Here is a tiny trained network, its code and every weight. The questions are about switching its units off for an input and a class, where a switched-off unit gives its printed mean instead of its output.

import numpy as np


def w(rows, s, z=0):
    codes = np.array(rows[::2]) - 128.0
    scale = np.full(codes.shape[1], s)
    scale[-1] = z or s
    return codes * scale


def f(y):
    return y / 2 * (1 + np.tanh(0.7978845608 * (y + 0.044715 * y**3)))


def log_softmax(a):
    a = a - a.max(-1, keepdims=True)
    return a - np.log(np.exp(a).sum(-1, keepdims=True))


def net(x, mask):
    res = np.array(x, float).reshape(1, 3) / 4 @ E
    y = f(res @ A[0][:, :-1].T + A[0][:, -1])
    res = res + np.where(mask, y, B[0][:, -1]) @ B[0][:, :-1]
    return log_softmax(res[-1] @ U[:, :-1].T + U[:, -1])


A, B = {}, {}
E = w([
[119,123,198,115,96,45,187],'x0',
[184,107,207,205,50,108,73],'x1',
[131,92,194,196,253,146,133],'x2',
],0.015)
A[0] = w([
[115,139,186,111,124,51,237,169],'n1',
[95,122,101,25,185,141,174,78],'n2',
[105,76,193,107,119,64,215,180],'n3',
[165,97,63,143,151,239,63,147],'n4',
[193,105,176,136,232,81,105,4],'n5',
[157,195,51,94,27,96,119,86],'n6',
[100,144,195,101,214,196,169,50],'n7',
[68,120,137,82,155,129,206,102],'n8',
[133,54,148,185,192,75,72,87],'n9',
[186,94,189,231,40,75,12,64],'n10',
[123,124,81,139,144,224,59,178],'n11',
[160,113,166,144,167,164,164,87],'n12',
[173,70,173,148,161,125,96,40],'n13',
],0.011,0.0029)
B[0] = w([
[190,170,46,231,175,38,112,202],'n1',
[58,166,155,57,89,254,173,199],'n2',
[219,209,114,238,154,89,119,199],'n3',
[233,168,45,199,164,46,143,207],'n4',
[76,57,126,103,99,90,48,191],'n5',
[122,4,158,62,26,70,64,215],'n6',
[113,36,221,84,77,129,109,191],'n7',
[107,185,124,145,152,205,164,176],'n8',
[128,112,130,71,85,87,95,190],'n9',
[46,211,146,79,191,220,201,254],'n10',
[154,152,61,216,162,100,171,197],'n11',
[112,102,156,123,77,89,94,165],'n12',
[106,100,180,98,116,158,111,172],'n13',
],0.0092,0.022)
U = w([
[186,149,78,233,164,120,140,224],'0',
[70,162,146,123,159,247,173,145],'1',
[119,16,154,118,104,125,86,4],'2',
],0.012,0.0018)

Each question gives the input, the list of numbers given to net, and the class t.
The units are the neurons (one row each of A and B). Each row of codes is followed by its name. A weight is (code - 128) times the scale printed after its matrix; where a second scale follows, it is the last column's (A, B and U).
mask holds one flag per neuron, in row order. A switched-off neuron (its flag False) gives its mean, the last column of its row in B, instead of its output. The means were averaged over made-up inputs and are rounded, as every weight is.
A unit's drop is (log p(t) with every unit on - log p(t) with that unit switched off) / (log p(t) with every unit on - log p(t) with every unit switched off).
The circuit of an input: a set's keep is (log p(t) with only the set's units on - log p(t) with every unit switched off) / (log p(t) with every unit on - log p(t) with every unit switched off). Starting from the 12 units with the biggest drops (on a tie, the unit counted first), units are removed one at a time, each time the one whose removal leaves the highest keep (on an exact tie, the one counted first), for as long as the keep stays at least 0.8.
circuit, biggest first: the units of the circuit, biggest drop first
unit that matters most: the unit with the biggest drop
top k neurons: the k neurons with the biggest drops, biggest first
drop of u: that unit's drop, to one decimal
input [-8,-8,3], class 0: unit that matters most => n4
input [-3,6,7], class 2: top 2 neurons => (n5 n9)
input [4,1,5], class 2: top 2 neurons => (n4 n5)
input [-8,-5,7], class 0: top 3 neurons => (n4 n11 n6)
input [0,1,-2], class 2: top 3 neurons => (n10 n2 n4)
input [0,6,-6], class 1: top 4 neurons => (n10 n5 n7 n9)
input [1,4,3], class 1: top 2 neurons => (n10 n6)
input [7,5,-3], class 0: top 2 neurons => (n1 n3)
input [-4,6,7], class 2: top 2 neurons => (n5 n9)
input [-3,-5,-7], class 2: top 2 neurons => (n6 n10)
input [-2,-5,-7], class 2: top 2 neurons => (n6 n10)
input [-7,-2,-6], class 0: top 3 neurons => (n4 n11 n7)
input [8,4,-7], class 0: top 2 neurons => (n1 n3)
input [-5,7,-7], class 1: top 2 neurons => (n10 n5)
input [-3,4,-7], class 2: circuit, biggest first => (n6)
input [-8,-6,5], class 0: drop of n4 => 3.9
input [2,7,5], class 1: drop of n10 => 2.2
input [-8,-5,2], class 0: drop of n4 => 1.6
